Below are the code and all the weights of a small trained network. Each question names an input and a target symbol and asks about switching units off, where a switched-off unit gives its printed mean instead of its output.

import numpy as np


def w(rows, s, z=0):
    codes = np.array(rows[::2]) - 128.0
    scale = np.full(codes.shape[1], s)
    scale[-1] = z or s
    return codes * scale


def norm(h):
    return h / np.sqrt((h * h).mean(-1, keepdims=True) + 1e-5)


def f(y):
    return y / 2 * (1 + np.tanh(0.7978845608 * (y + 0.044715 * y**3)))


def softmax(a):
    e = np.exp(a - a.max(-1, keepdims=True))
    return e / e.sum(-1, keepdims=True)


def log_softmax(a):
    a = a - a.max(-1, keepdims=True)
    return a - np.log(np.exp(a).sum(-1, keepdims=True))


def net(x, mask):
    ids = ['αγεζηθμξπτψω'.index(c) for c in x.split()]
    T = len(ids)
    res = E[ids] + P[:T]
    u = 0
    for l in range(2):
        q, k, v = (norm(res) @ M[l].T for M in (Q, K, V))
        z = softmax(np.where(np.tri(T) > 0, q @ k.T / 3**0.5, -1e9)) @ v
        res = res + np.where(mask[u], z, O[l][:, -1]) @ O[l][:, :-1]
        u += 1
        y = f(norm(res) @ A[l][:, :-1].T + A[l][:, -1])
        res = res + np.where(mask[u : u + 4], y, B[l][:, -1]) @ B[l][:, :-1]
        u += 4
    return log_softmax(norm(res)[-1] @ U[:, :-1].T + U[:, -1])


Q, K, V, O, A, B = {}, {}, {}, {}, {}, {}
E = w([
[111,149,103,176,125,186],'α',
[112,141,96,46,158,133],'γ',
[102,118,83,198,133,158],'ε',
[132,161,155,62,185,112],'ζ',
[78,124,85,170,111,148],'η',
[182,86,131,132,74,148],'θ',
[163,99,151,79,218,51],'μ',
[193,65,143,137,89,156],'ξ',
[196,66,111,136,104,159],'π',
[56,125,158,76,179,70],'τ',
[192,74,141,134,112,189],'ψ',
[183,76,79,86,252,108],'ω',
],0.017)
P = w([
[53,239,118,161,183,33],'0',
[94,13,166,81,124,64],'1',
[105,2,169,105,136,58],'2',
[100,88,132,96,123,80],'3',
[90,82,135,99,120,75],'4',
[94,66,136,88,120,113],'5',
[97,70,135,97,117,113],'6',
[93,81,130,96,117,128],'7',
[81,79,134,89,106,134],'8',
[81,72,125,79,95,139],'9',
[94,65,139,112,123,125],'10',
[92,78,151,116,116,133],'11',
],0.0077)
Q[0] = w([
[88,245,103,194,143,156],'0.h0',
[178,21,127,138,52,190],'0.h0',
[224,29,228,124,2,93],'0.h0',
],0.0091)
K[0] = w([
[131,73,75,91,70,167],'0.h0',
[159,248,85,148,131,106],'0.h0',
[151,171,105,205,152,84],'0.h0',
],0.013)
V[0] = w([
[85,109,57,51,68,133],'0.h0',
[132,131,173,97,179,200],'0.h0',
[101,218,247,109,44,116],'0.h0',
],0.014)
O[0] = w([
[167,60,15,122,140,57,120],'0.h0',
[42,5,227,133,186,121,89],'0.h0',
[191,130,238,192,133,9,3],'0.h0',
],0.011,0.0058)
A[0] = w([
[58,160,61,134,85,171,4],'0.n0',
[134,193,93,167,120,136,53],'0.n1',
[98,113,112,89,135,186,239],'0.n2',
[35,99,153,77,249,102,136],'0.n3',
],0.015,0.0033)
B[0] = w([
[133,109,176,180,208,120,206],'0.n0',
[124,88,97,96,83,117,144],'0.n1',
[123,109,92,156,116,45,244],'0.n2',
[97,158,40,94,107,2,248],'0.n3',
],0.015,0.012)
Q[1] = w([
[194,188,149,174,121,114],'1.h0',
[179,114,65,89,142,212],'1.h0',
[4,93,170,155,130,112],'1.h0',
],0.014)
K[1] = w([
[146,102,191,106,114,154],'1.h0',
[121,44,87,116,96,156],'1.h0',
[76,248,112,97,188,102],'1.h0',
],0.016)
V[1] = w([
[61,3,99,137,96,100],'1.h0',
[90,181,90,47,155,55],'1.h0',
[59,231,72,106,80,249],'1.h0',
],0.0064)
O[1] = w([
[96,255,46,34,13,126,187],'1.h0',
[168,59,118,155,57,217,253],'1.h0',
[211,71,184,30,171,213,76],'1.h0',
],0.0069,0.0054)
A[1] = w([
[218,213,107,20,120,48,92],'1.n0',
[132,131,153,46,72,185,105],'1.n1',
[202,83,39,10,129,116,86],'1.n2',
[192,144,246,98,32,117,2],'1.n3',
],0.012,0.0077)
B[1] = w([
[121,76,114,137,213,177,244],'1.n0',
[97,168,141,254,117,124,138],'1.n1',
[120,171,204,96,110,110,254],'1.n2',
[96,112,53,112,180,97,173],'1.n3',
],0.02,0.0075)
U = w([
[29,159,152,75,245,76,72],'α',
[132,117,117,71,64,89,168],'γ',
[163,204,47,151,80,109,77],'ε',
[103,25,189,132,169,109,102],'ζ',
[130,120,196,113,161,149,253],'η',
[224,95,96,122,159,139,136],'θ',
[159,78,133,144,58,148,186],'μ',
[79,220,126,191,222,145,65],'ξ',
[107,171,98,106,112,194,182],'π',
[157,151,178,191,113,53,106],'τ',
[32,131,181,159,116,140,136],'ψ',
[65,64,111,82,149,209,106],'ω',
],0.013,0.0073)

Each question gives the input, a string of symbols that net reads in full, and the target symbol t.
The units are the heads (3 rows each of Q, K, V and O) and the neurons (one row each of A and B). Each row of codes is followed by its name. A weight is (code - 128) times the scale printed after its matrix; where a second scale follows, it is the last column's (O, A, B and U).
mask holds one flag per unit, layer by layer, with each layer's heads first. A switched-off unit (its flag False) gives its mean, the last column of its rows in O or B, instead of its output. The means were averaged over made-up inputs and are rounded, as every weight is.
A unit's drop is (log p(t) with every unit on - log p(t) with that unit switched off) / (log p(t) with every unit on - log p(t) with every unit switched off).
The circuit of an input: a set's keep is (log p(t) with only the set's units on - log p(t) with every unit switched off) / (log p(t) with every unit on - log p(t) with every unit switched off). Starting from all 10 units, units are removed one at a time, each time the one whose removal leaves the highest keep (on an exact tie, the one counted first), for as long as the keep stays at least 0.8.
circuit, biggest first: the units of the circuit, biggest drop first
top k neurons: the k neurons with the biggest drops, biggest first
k most important neurons of layer l: the k neurons of layer l with the biggest drops, biggest first
input ξ ξ ξ τ ε ψ, target ξ: top 3 neurons => 1.n1, 0.n0, 1.n3
input ε θ α, target ξ: circuit, biggest first => 0.n0, 0.h0
input ζ η ε θ μ π θ ζ γ π, target ζ: circuit, biggest first => 0.h0, 0.n3
input μ ξ ω ω π ζ γ ξ, target μ: top 4 neurons => 0.n3, 0.n2, 1.n0, 1.n2
input θ ξ ζ γ η η μ α α π μ θ, target θ: circuit, biggest first => 0.h0, 1.n0, 0.n2
input ξ θ α, target ζ: top 2 neurons => 0.n3, 0.n1
input π ξ ξ α α α ε π ε γ π θ, target π: circuit, biggest first => 0.h0
input ε τ ψ τ π, target ε: top 2 neurons => 0.n2, 0.n0
input α η θ, target α: top 3 neurons => 0.n2, 1.n3, 0.n3
input ε ψ π, target ε: circuit, biggest first => 0.h0, 1.n0, 0.n3
input α ψ α ζ π, target α: top 4 neurons => 0.n2, 0.n0, 0.n3, 1.n3
input η θ ψ μ μ θ γ θ, target η: top 2 neurons => 0.n2, 0.n3
input π α ψ ω η μ ξ, target π: top 2 neurons => 0.n3, 1.n0
input α π η τ η π, target α: top neuron => 0.n2
input μ ψ ζ ε θ ψ ε η ψ ω θ, target μ: top 2 neurons => 0.n3, 1.n0
input ξ τ ψ ω θ η π, target ξ: top 2 neurons => 1.n1, 0.n0
input ε ψ θ τ ω θ π ξ, target ε: 2 most important neurons of layer 0 => 0.n0, 0.n2
input ψ π μ ε γ ξ ε θ ψ, target ψ: circuit, biggest first => 0.h0, 1.n1
input θ μ η, target θ: 2 most important neurons of layer 0 => 0.n2, 0.n3
input τ γ ω ε ψ, target τ: most important neuron of layer 0 => 0.n3
input τ θ ζ ξ ξ γ π, target τ: 3 most important neurons of layer 0 => 0.n3, 0.n2, 0.n1
